Below are the code and all the weights of a small trained network. Each question names an input and a class and asks about switching units off, where a switched-off unit gives its printed mean instead of its output.

import numpy as np


def w(rows, s, z=0):
    codes = np.array(rows[::2]) - 128.0
    scale = np.full(codes.shape[1], s)
    scale[-1] = z or s
    return codes * scale


def f(y):
    return np.maximum(y, 0)


def log_softmax(a):
    a = a - a.max(-1, keepdims=True)
    return a - np.log(np.exp(a).sum(-1, keepdims=True))


def net(x, mask):
    res = np.array(x, float).reshape(1, 8) / 4 @ E
    y = f(res @ A[0][:, :-1].T + A[0][:, -1])
    res = res + np.where(mask, y, B[0][:, -1]) @ B[0][:, :-1]
    return log_softmax(res[-1] @ U[:, :-1].T + U[:, -1])


A, B = {}, {}
E = w([
[16,175,79,187,202,161,128],'x0',
[118,133,137,107,133,125,115],'x1',
[133,132,121,133,124,133,139],'x2',
[135,125,123,134,131,120,135],'x3',
[158,40,158,102,213,243,147],'x4',
[139,152,114,127,113,157,160],'x5',
[82,140,243,147,144,85,249],'x6',
[125,140,130,114,120,140,131],'x7',
],0.011)
A[0] = w([
[224,63,187,78,53,135,98,253],'n1',
[213,70,107,106,191,229,71,146],'n2',
[117,86,183,148,205,178,145,172],'n3',
[165,130,127,95,68,67,146,189],'n4',
[148,185,8,129,76,91,35,230],'n5',
[2,179,70,170,217,127,145,182],'n6',
[90,158,211,191,90,41,192,180],'n7',
[115,59,224,104,214,162,239,64],'n8',
[41,208,191,171,145,101,167,113],'n9',
],0.0085,0.0049)
B[0] = w([
[216,149,163,100,78,46,102,231],'n1',
[217,169,147,167,189,151,34,226],'n2',
[107,96,71,179,96,177,87,202],'n3',
[131,111,193,77,90,85,189,182],'n4',
[76,40,66,115,65,138,134,249],'n5',
[122,168,88,255,128,174,35,239],'n6',
[140,207,174,70,115,86,144,217],'n7',
[111,73,30,114,16,96,148,223],'n8',
[149,201,102,174,117,37,73,205],'n9',
],0.0095,0.015)
U = w([
[161,62,117,86,72,116,159,249],'0',
[215,203,142,152,150,116,91,184],'1',
[82,114,79,157,103,153,128,85],'2',
[139,131,121,149,247,207,108,46],'3',
[140,169,198,88,127,100,192,9],'4',
],0.013,0.0017)

Each question gives the input, the list of numbers given to net, and the class t.
The units are the neurons (one row each of A and B). Each row of codes is followed by its name. A weight is (code - 128) times the scale printed after its matrix; where a second scale follows, it is the last column's (A, B and U).
mask holds one flag per neuron, in row order. A switched-off neuron (its flag False) gives its mean, the last column of its row in B, instead of its output. The means were averaged over made-up inputs and are rounded, as every weight is.
A unit's drop is (log p(t) with every unit on - log p(t) with that unit switched off) / (log p(t) with every unit on - log p(t) with every unit switched off).
The circuit of an input: a set's keep is (log p(t) with only the set's units on - log p(t) with every unit switched off) / (log p(t) with every unit on - log p(t) with every unit switched off). Starting from all 9 units, units are removed one at a time, each time the one whose removal leaves the highest keep (on an exact tie, the one counted first), for as long as the keep stays at least 0.8.
circuit, biggest first: the units of the circuit, biggest drop first
most important unit: the unit with the biggest drop
top k neurons: the k neurons with the biggest drops, biggest first
drop of u: that unit's drop, to one decimal
input [2,0,-4,0,6,6,3,8], class 2: most important unit	n8
input [2,5,6,2,0,-4,-6,4], class 2: top 2 neurons	n5; n1
input [-1,-4,-5,2,0,-3,4,-2], class 4: top 2 neurons	n5; n6
input [2,-4,-1,-2,6,-3,-1,-6], class 3: circuit, biggest first	n2; n1; n9
input [2,-4,4,7,2,-1,-1,5], class 3: circuit, biggest first	n1; n8; n9
input [0,-3,-3,-7,-1,-7,-6,-2], class 0: top 2 neurons	n5; n6
input [3,5,-3,-6,2,7,6,-3], class 2: top 3 neurons	n8; n2; n1
input [-6,0,-6,-3,0,8,-6,-8], class 0: top 4 neurons	n5; n6; n9; n4
input [5,6,8,5,1,6,-5,-8], class 3: circuit, biggest first	n8; n1
input [-5,-4,-7,-4,-1,-5,4,-8], class 4: top 2 neurons	n5; n7
input [0,3,5,-2,-8,8,-3,7], class 0: top 2 neurons	n6; n4
input [-6,-5,7,-8,-1,-2,8,4], class 4: top 2 neurons	n7; n5
input [3,-5,5,-7,7,2,-1,8], class 3: top 3 neurons	n2; n5; n1
input [-8,6,-4,-2,3,0,-1,-5], class 1: top neuron	n5
input [-8,-4,8,7,-7,5,4,-6], class 4: drop of n4	0.0
input [2,0,1,0,4,1,7,-5], class 2: drop of n1	0.1
input [1,-8,2,-7,6,-3,7,7], class 2: drop of n1	0.7
